Here is a tiny trained network, its code and every weight. The questions are about switching its units off for an input and a target symbol, where a switched-off unit gives its printed mean instead of its output.

import numpy as np


def w(rows, s, z=0):
    codes = np.array(rows[::2]) - 128.0
    scale = np.full(codes.shape[1], s)
    scale[-1] = z or s
    return codes * scale


def norm(h):
    return h / np.sqrt((h * h).mean(-1, keepdims=True) + 1e-5)


def f(y):
    return np.maximum(y, 0)


def softmax(a):
    e = np.exp(a - a.max(-1, keepdims=True))
    return e / e.sum(-1, keepdims=True)


def log_softmax(a):
    a = a - a.max(-1, keepdims=True)
    return a - np.log(np.exp(a).sum(-1, keepdims=True))


def net(x, mask):
    ids = ['αγδεζλμπστφω'.index(c) for c in x.split()]
    T = len(ids)
    res = E[ids] + P[:T]
    u = 0
    for l in range(2):
        r = norm(res)
        for j in range(2):
            rows = slice(2 * j, 2 * j + 2)
            q, k, v = (r @ M[l][rows].T for M in (Q, K, V))
            z = softmax(np.where(np.tri(T) > 0, q @ k.T / 2**0.5, -1e9)) @ v
            o = O[l][rows]
            res = res + np.where(mask[u + j], z, o[:, -1]) @ o[:, :-1]
        u += 2
        y = f(norm(res) @ A[l][:, :-1].T + A[l][:, -1])
        res = res + np.where(mask[u : u + 8], y, B[l][:, -1]) @ B[l][:, :-1]
        u += 8
    return log_softmax(norm(res)[-1] @ U[:, :-1].T + U[:, -1])


Q, K, V, O, A, B = {}, {}, {}, {}, {}, {}
E = w([
[175,120,105,83,120,78,213,229],'α',
[99,182,133,123,103,156,229,173],'γ',
[113,195,134,67,165,139,142,127],'δ',
[122,214,128,42,149,108,208,178],'ε',
[170,32,139,137,164,163,53,145],'ζ',
[176,110,123,136,187,53,139,146],'λ',
[185,118,105,102,203,154,70,135],'μ',
[101,172,151,66,168,178,125,116],'π',
[138,171,95,97,178,99,132,168],'σ',
[179,127,140,126,202,190,163,71],'τ',
[71,130,64,252,60,112,48,33],'φ',
[121,51,104,218,102,255,83,88],'ω',
],0.0059)
P = w([
[110,121,173,221,164,162,36,209],'0',
[93,12,123,4,154,185,233,63],'1',
[228,158,184,186,157,176,203,81],'2',
[143,59,56,32,201,92,209,114],'3',
[230,173,181,173,154,156,209,90],'4',
[123,79,66,47,225,71,202,128],'5',
[233,171,174,183,157,153,202,95],'6',
[111,79,71,72,230,45,204,158],'7',
[230,175,170,191,168,175,207,83],'8',
[91,100,69,65,227,58,196,163],'9',
[238,177,177,182,161,172,213,84],'10',
[60,102,72,71,228,56,191,181],'11',
[244,169,162,196,159,185,209,73],'12',
[53,109,71,87,227,51,189,188],'13',
],0.0035)
Q[0] = w([
[217,109,109,130,183,171,54,129],'0.h1',
[166,105,140,140,125,128,1,200],'0.h1',
[124,193,135,146,52,55,103,120],'0.h2',
[136,123,162,217,57,165,83,102],'0.h2',
],0.0076)
K[0] = w([
[211,122,123,165,146,158,52,119],'0.h1',
[174,2,99,109,196,103,32,116],'0.h1',
[113,181,98,152,91,49,115,64],'0.h2',
[135,118,138,201,71,189,86,112],'0.h2',
],0.0079)
V[0] = w([
[3,204,101,136,101,26,144,115],'0.h1',
[151,212,94,40,173,59,127,111],'0.h1',
[237,123,190,70,229,132,177,175],'0.h2',
[144,89,103,103,93,120,128,50],'0.h2',
],0.0037)
O[0] = w([
[151,59,134,109,125,115,2,97,6],'0.h1',
[171,47,96,171,139,210,132,118,59],'0.h1',
[120,108,141,142,53,117,147,53,164],'0.h2',
[71,134,148,136,145,138,195,135,156],'0.h2',
],0.005,0.0016)
A[0] = w([
[139,3,113,105,79,141,110,84,59],'0.n1',
[72,96,53,160,209,179,166,166,243],'0.n2',
[94,131,119,106,91,162,202,165,100],'0.n3',
[127,190,156,31,158,58,94,173,172],'0.n4',
[116,26,146,72,181,106,132,88,190],'0.n5',
[169,114,161,82,77,69,121,125,247],'0.n6',
[108,122,98,189,10,109,111,45,21],'0.n7',
[153,119,143,123,144,162,169,131,141],'0.n8',
],0.0058,0.0011)
B[0] = w([
[214,134,169,107,58,195,235,108,152],'0.n1',
[98,146,143,42,130,57,127,113,254],'0.n2',
[134,96,123,156,190,104,39,65,196],'0.n3',
[181,30,136,139,84,148,231,88,150],'0.n4',
[138,161,49,12,34,96,157,124,184],'0.n5',
[111,226,99,149,169,169,92,84,147],'0.n6',
[242,125,199,99,103,176,252,64,166],'0.n7',
[113,180,109,191,92,81,89,87,183],'0.n8',
],0.0049,0.006)
Q[1] = w([
[2,141,121,93,147,125,126,146],'1.h1',
[172,238,146,204,172,105,67,88],'1.h1',
[171,178,160,189,166,158,185,105],'1.h2',
[137,117,127,105,128,107,59,178],'1.h2',
],0.0082)
K[1] = w([
[121,138,29,103,160,15,160,40],'1.h1',
[147,101,131,175,155,144,2,231],'1.h1',
[167,64,162,157,100,195,89,238],'1.h2',
[144,104,146,109,62,93,143,96],'1.h2',
],0.0076)
V[1] = w([
[230,75,54,148,86,52,110,122],'1.h1',
[125,100,69,162,2,218,168,85],'1.h1',
[194,228,19,71,82,115,163,55],'1.h2',
[55,163,94,201,74,55,142,116],'1.h2',
],0.0053)
O[1] = w([
[72,44,109,93,183,6,82,81,166],'1.h1',
[185,194,2,80,141,88,191,138,76],'1.h1',
[27,208,133,175,211,150,89,101,239],'1.h2',
[22,122,30,185,7,124,130,140,253],'1.h2',
],0.0053,0.0024)
A[1] = w([
[61,116,89,139,164,115,98,111,116],'1.n1',
[125,123,115,80,175,76,148,81,249],'1.n2',
[150,135,92,82,85,70,254,121,115],'1.n3',
[127,56,163,154,129,115,86,144,97],'1.n4',
[170,151,128,129,83,183,151,192,143],'1.n5',
[76,114,85,194,100,112,108,87,146],'1.n6',
[123,130,103,160,27,134,125,162,89],'1.n7',
[204,113,192,165,110,169,161,113,34],'1.n8',
],0.009,0.002)
B[1] = w([
[98,97,150,86,127,95,157,198,213],'1.n1',
[85,57,102,174,122,183,121,171,254],'1.n2',
[122,127,131,77,80,209,94,79,242],'1.n3',
[161,174,125,131,99,142,176,49,151],'1.n4',
[54,106,142,163,156,104,255,105,162],'1.n5',
[172,162,108,61,130,80,142,137,236],'1.n6',
[190,114,54,179,170,126,27,133,187],'1.n7',
[93,134,110,94,130,83,64,206,190],'1.n8',
],0.0075,0.0084)
U = w([
[135,9,158,180,176,110,114,71,90],'α',
[93,174,235,149,129,147,69,115,252],'γ',
[171,51,203,124,35,104,144,193,52],'δ',
[145,133,171,125,89,36,196,46,100],'ε',
[95,139,106,244,95,170,157,205,73],'ζ',
[116,90,85,87,58,205,157,78,138],'λ',
[188,157,71,131,108,73,32,137,103],'μ',
[197,178,166,82,149,136,213,188,195],'π',
[147,143,99,168,255,174,135,108,136],'σ',
[111,245,106,162,142,97,192,83,56],'τ',
[38,111,92,78,162,76,141,184,174],'φ',
[183,95,169,76,199,180,60,212,9],'ω',
],0.009,0.0019)

Each question gives the input, a string of symbols that net reads in full, and the target symbol t.
The units are the heads (2 rows each of Q, K, V and O) and the neurons (one row each of A and B). Each row of codes is followed by its name. A weight is (code - 128) times the scale printed after its matrix; where a second scale follows, it is the last column's (O, A, B and U).
mask holds one flag per unit, layer by layer, with each layer's heads first. A switched-off unit (its flag False) gives its mean, the last column of its rows in O or B, instead of its output. The means were averaged over made-up inputs and are rounded, as every weight is.
A unit's drop is (log p(t) with every unit on - log p(t) with that unit switched off) / (log p(t) with every unit on - log p(t) with every unit switched off).
The circuit of an input: a set's keep is (log p(t) with only the set's units on - log p(t) with every unit switched off) / (log p(t) with every unit on - log p(t) with every unit switched off). Starting from the 12 units with the biggest drops (on a tie, the unit counted first), units are removed one at a time, each time the one whose removal leaves the highest keep (on an exact tie, the one counted first), for as long as the keep stays at least 0.8.
circuit, biggest first: the units of the circuit, biggest drop first
unit that matters most: the unit with the biggest drop
k most important neurons: the k neurons with the biggest drops, biggest first
top k neurons in layer l: the k neurons of layer l with the biggest drops, biggest first
which heads matter: for each layer, one digit per head in row order, 1 if its drop is at least 0.15 and else 0, layers parted by /
input φ φ π φ π φ σ φ φ, target μ: 3 most important neurons -> 0.n3, 1.n7, 0.n7
input π φ ζ γ, target λ: circuit, biggest first -> 1.n3
input φ τ ω φ γ ε ζ φ φ γ μ ω φ δ, target λ: circuit, biggest first -> 0.n4, 1.n3
input ω σ γ, target ζ: which heads matter -> 10 / 10
input φ ω τ φ φ γ ε λ δ δ γ σ, target λ: circuit, biggest first -> 0.n4, 1.n3
input φ τ α α ε α ε φ φ δ, target λ: top 3 neurons in layer 0 -> 0.n5, 0.n1, 0.n2
input φ τ φ γ ζ φ μ, target μ: which heads matter -> 01 / 11
input α φ γ φ τ, target φ: which heads matter -> 01 / 11
input ζ ζ γ ω φ, target δ: 2 most important neurons -> 1.n8, 0.n8
input δ γ γ, target ω: which heads matter -> 11 / 01
input α ω φ, target φ: circuit, biggest first -> 0.h2, 1.h1, 1.n1
input μ ζ σ π φ σ ω α γ, target γ: which heads matter -> 10 / 10
input γ φ σ γ α φ γ ε φ μ, target λ: which heads matter -> 01 / 00
input α ζ φ ζ α φ φ φ γ π ζ, target φ: unit that matters most -> 0.h1
input ω ζ φ π λ ε γ π π ω φ, target ζ: which heads matter -> 11 / 10
input ω φ φ φ φ ζ γ ω σ ζ ζ, target ζ: which heads matter -> 10 / 10
input φ φ π φ φ ω ω, target μ: which heads matter -> 01 / 01
input σ φ γ δ ω, target α: which heads matter -> 11 / 11
input μ φ γ γ π φ ω γ ω γ φ, target γ: which heads matter -> 11 / 10
input φ φ π τ γ φ ζ ζ ω τ α φ λ, target μ: which heads matter -> 01 / 11
input δ ζ ω γ γ ε, target λ: circuit, biggest first -> 1.n3
input γ σ σ φ φ φ σ ζ γ φ φ π, target λ: 4 most important neurons -> 0.n4, 0.n5, 1.n3, 1.n8
input ω φ γ γ μ σ φ φ μ ω φ α, target λ: 3 most important neurons -> 0.n4, 1.n3, 0.n5
input φ δ φ φ γ φ ω ω γ φ σ μ, target λ: 2 most important neurons -> 0.n4, 1.n3
